Below is a small trained network, with its code and all its weights. Each question gives an input and a class and asks what happens when units are switched off, that is, made to give their printed mean instead of their output.

import numpy as np


def w(rows, s, z=0):
    codes = np.array(rows[::2]) - 128.0
    scale = np.full(codes.shape[1], s)
    scale[-1] = z or s
    return codes * scale


def f(y):
    return np.maximum(y, 0)


def log_softmax(a):
    a = a - a.max(-1, keepdims=True)
    return a - np.log(np.exp(a).sum(-1, keepdims=True))


def net(x, mask):
    res = np.array(x, float).reshape(1, 8) / 4 @ E
    y = f(res @ A[0][:, :-1].T + A[0][:, -1])
    res = res + np.where(mask, y, B[0][:, -1]) @ B[0][:, :-1]
    return log_softmax(res[-1] @ U[:, :-1].T + U[:, -1])


A, B = {}, {}
E = w([
[127,130,126,127],'x0',
[86,2,127,155],'x1',
[135,126,141,128],'x2',
[114,135,100,127],'x3',
[129,128,130,127],'x4',
[133,124,139,129],'x5',
[8,173,206,154],'x6',
[179,122,118,244],'x7',
],0.011)
A[0] = w([
[162,216,145,206,156],'N1',
[174,22,72,99,142],'N2',
[246,180,88,102,161],'N3',
[152,92,98,199,200],'N4',
[145,151,110,233,165],'N5',
[111,221,164,122,149],'N6',
[240,210,106,69,200],'N7',
[17,100,180,184,129],'N8',
[119,89,152,5,254],'N9',
],0.014,0.007)
B[0] = w([
[131,183,112,212,214],'N1',
[229,135,118,78,213],'N2',
[125,52,139,159,220],'N3',
[180,66,190,133,210],'N4',
[137,125,175,203,214],'N5',
[107,191,180,110,210],'N6',
[2,83,107,105,232],'N7',
[45,89,109,139,248],'N8',
[130,158,19,64,229],'N9',
],0.024,0.015)
U = w([
[69,128,81,102,253],'0',
[99,97,132,179,123],'1',
[74,247,134,89,93],'2',
[117,226,148,188,39],'3',
[171,156,82,87,88],'4',
[191,138,161,134,64],'5',
],0.014,0.0022)

Each question gives the input, the list of numbers given to net, and the class t.
The units are the neurons (one row each of A and B). Each row of codes is followed by its name. A weight is (code - 128) times the scale printed after its matrix; where a second scale follows, it is the last column's (A, B and U).
mask holds one flag per neuron, in row order. A switched-off neuron (its flag False) gives its mean, the last column of its row in B, instead of its output. The means were averaged over made-up inputs and are rounded, as every weight is.
A unit's drop is (log p(t) with every unit on - log p(t) with that unit switched off) / (log p(t) with every unit on - log p(t) with every unit switched off).
The circuit of an input: a set's keep is (log p(t) with only the set's units on - log p(t) with every unit switched off) / (log p(t) with every unit on - log p(t) with every unit switched off). Starting from all 9 units, units are removed one at a time, each time the one whose removal leaves the highest keep (on an exact tie, the one counted first), for as long as the keep stays at least 0.8.
units of the circuit, in order: the units of the circuit, biggest drop first
most important unit: the unit with the biggest drop
k most important neurons: the k neurons with the biggest drops, biggest first
drop when u is switched off: that unit's drop, to one decimal
input [8,1,3,8,5,0,-6,3], class 5: most important unit => N2
input [-5,0,5,4,7,6,3,1], class 3: 3 most important neurons => N7, N3, N9
input [-3,-2,5,1,-7,3,1,-3], class 2: units of the circuit, in order => N8, N3
input [-5,-8,5,0,8,7,-6,1], class 1: 3 most important neurons => N3, N9, N1
input [-3,-3,1,3,2,-1,1,0], class 2: units of the circuit, in order => N8, N4
input [-5,4,0,4,4,-4,-8,1], class 5: units of the circuit, in order => N2, N4
input [5,-4,-6,-4,7,6,1,-5], class 2: 2 most important neurons => N6, N8
input [-5,-8,2,-3,3,-6,2,0], class 2: 4 most important neurons => N6, N7, N5, N4
input [4,-1,-1,6,0,-2,-7,1], class 1: 3 most important neurons => N7, N3, N9
input [-4,-1,1,2,-5,5,8,-4], class 2: 3 most important neurons => N6, N3, N7
input [-1,-1,-5,-7,0,4,7,-4], class 2: 2 most important neurons => N6, N3
input [-4,-8,-1,-2,-1,-2,7,2], class 3: 2 most important neurons => N1, N9
input [6,-6,4,2,-8,2,6,2], class 3: 2 most important neurons => N1, N9
input [0,2,3,-8,2,-7,-7,-2], class 4: units of the circuit, in order => N2
input [-6,-1,2,-1,3,3,1,8], class 3: 2 most important neurons => N1, N7
input [4,0,1,-8,-6,-4,5,-5], class 2: drop when N4 is switched off => 0.1
input [-3,-6,1,8,-5,-3,-8,3], class 1: drop when N3 is switched off => 0.6
input [-2,5,-5,4,6,4,-8,-2], class 4: drop when N4 is switched off => 0.0
input [2,-3,8,-3,4,-4,8,-4], class 2: drop when N6 is switched off => 0.2
input [7,-7,1,5,0,7,3,-3], class 2: units of the circuit, in order => N6
